Below is a small trained network, with its code and all its weights. Each question gives an input and a class and asks what happens when units are switched off, that is, made to give their printed mean instead of their output.

import numpy as np


def w(rows, s, z=0):
    codes = np.array(rows[::2]) - 128.0
    scale = np.full(codes.shape[1], s)
    scale[-1] = z or s
    return codes * scale


def f(y):
    return np.maximum(y, 0)


def log_softmax(a):
    a = a - a.max(-1, keepdims=True)
    return a - np.log(np.exp(a).sum(-1, keepdims=True))


def net(x, mask):
    res = np.array(x, float).reshape(1, 5) / 4 @ E
    y = f(res @ A[0][:, :-1].T + A[0][:, -1])
    res = res + np.where(mask, y, B[0][:, -1]) @ B[0][:, :-1]
    return log_softmax(res[-1] @ U[:, :-1].T + U[:, -1])


A, B = {}, {}
E = w([
[138,186,231,138,88,150],'x0',
[46,144,138,80,180,196],'x1',
[106,248,99,123,145,82],'x2',
[212,149,110,177,219,190],'x3',
[237,109,129,10,136,113],'x4',
],0.012)
A[0] = w([
[38,140,149,66,190,145,72],'n1',
[140,119,41,92,111,133,29],'n2',
[82,111,131,155,89,99,127],'n3',
[116,142,115,21,126,201,22],'n4',
[200,123,164,79,191,117,74],'n5',
[187,110,127,158,76,91,12],'n6',
[165,174,100,168,181,143,88],'n7',
[153,115,103,214,114,43,174],'n8',
[192,128,127,115,169,164,84],'n9',
[220,129,108,106,64,86,130],'n10',
[77,252,76,89,160,59,64],'n11',
[105,105,128,32,91,77,132],'n12',
[160,203,209,96,118,142,91],'n13',
[212,136,133,125,208,168,46],'n14',
[83,100,151,101,189,166,140],'n15',
[125,117,70,93,169,102,119],'n16',
[78,77,73,187,154,149,127],'n17',
[144,26,162,86,118,181,61],'n18',
[133,87,66,102,157,109,68],'n19',
[58,139,146,50,79,20,94],'n20',
[123,114,135,19,66,91,83],'n21',
[115,134,109,91,123,185,3],'n22',
[161,140,214,137,116,140,57],'n23',
[110,137,19,128,182,87,115],'n24',
[155,214,111,73,173,82,124],'n25',
[134,56,152,134,128,165,41],'n26',
],0.013,0.0016)
B[0] = w([
[183,188,89,107,181,135,208],'n1',
[93,104,182,59,59,156,179],'n2',
[89,172,98,166,173,143,186],'n3',
[169,215,141,90,209,174,201],'n4',
[75,121,185,218,209,187,220],'n5',
[177,199,87,71,141,136,192],'n6',
[66,103,6,162,114,125,199],'n7',
[202,198,140,107,168,178,208],'n8',
[95,94,93,181,154,91,197],'n9',
[126,214,151,80,232,160,231],'n10',
[172,87,182,138,129,41,253],'n11',
[95,110,77,169,142,154,221],'n12',
[55,88,169,22,26,158,214],'n13',
[67,111,8,150,101,152,224],'n14',
[173,169,86,113,186,96,188],'n15',
[131,153,159,107,78,173,186],'n16',
[98,115,191,107,144,135,213],'n17',
[226,81,179,163,66,21,220],'n18',
[54,102,211,94,40,165,189],'n19',
[98,119,53,145,105,119,246],'n20',
[84,130,82,254,147,176,230],'n21',
[147,164,104,88,130,131,158],'n22',
[87,105,155,88,16,151,187],'n23',
[87,134,179,84,62,135,219],'n24',
[207,48,185,182,111,22,224],'n25',
[183,92,117,121,121,49,183],'n26',
],0.0084,0.015)
U = w([
[76,114,31,195,119,129,67],'0',
[203,82,168,141,119,4,110],'1',
[76,116,174,4,57,175,93],'2',
[195,229,106,50,197,147,103],'3',
[80,155,174,216,183,153,253],'4',
],0.012,0.0075)

Each question gives the input, the list of numbers given to net, and the class t.
The units are the neurons (one row each of A and B). Each row of codes is followed by its name. A weight is (code - 128) times the scale printed after its matrix; where a second scale follows, it is the last column's (A, B and U).
mask holds one flag per neuron, in row order. A switched-off neuron (its flag False) gives its mean, the last column of its row in B, instead of its output. The means were averaged over made-up inputs and are rounded, as every weight is.
A unit's drop is (log p(t) with every unit on - log p(t) with that unit switched off) / (log p(t) with every unit on - log p(t) with every unit switched off).
The circuit of an input: a set's keep is (log p(t) with only the set's units on - log p(t) with every unit switched off) / (log p(t) with every unit on - log p(t) with every unit switched off). Starting from the 12 units with the biggest drops (on a tie, the unit counted first), units are removed one at a time, each time the one whose removal leaves the highest keep (on an exact tie, the one counted first), for as long as the keep stays at least 0.8.
units of the circuit, in order: the units of the circuit, biggest drop first
top k neurons: the k neurons with the biggest drops, biggest first
drop of u: that unit's drop, to one decimal
input [-1,7,4,8,-5], class 0: units of the circuit, in order	(n7)
input [2,-6,3,6,1], class 0: top 4 neurons	(n7, n14, n4, n9)
input [-7,-8,5,1,6], class 3: top 3 neurons	(n10, n8, n13)
input [3,-7,-3,-6,8], class 4: top 4 neurons	(n21, n10, n5, n12)
input [-7,4,-3,-7,7], class 0: top 3 neurons	(n21, n12, n20)
input [-6,7,6,-6,3], class 3: top 3 neurons	(n4, n1, n18)
input [1,4,-5,0,7], class 4: top 2 neurons	(n5, n21)
input [-5,-1,-2,1,-6], class 4: top 3 neurons	(n13, n23, n2)
input [-6,-5,8,8,5], class 0: top 3 neurons	(n14, n7, n18)
input [4,-2,-2,3,1], class 2: top 2 neurons	(n21, n23)
input [-1,-2,-5,3,7], class 4: top 2 neurons	(n5, n10)
input [6,4,3,1,-5], class 2: units of the circuit, in order	(n13, n21)
input [-7,0,-1,6,4], class 2: top 2 neurons	(n19, n2)
input [0,6,8,1,-6], class 1: units of the circuit, in order	(n11)
input [2,4,7,-3,6], class 1: drop of n19	0.0
input [4,4,-4,2,7], class 4: drop of n4	0.1
input [5,2,6,6,7], class 4: drop of n26	0.1
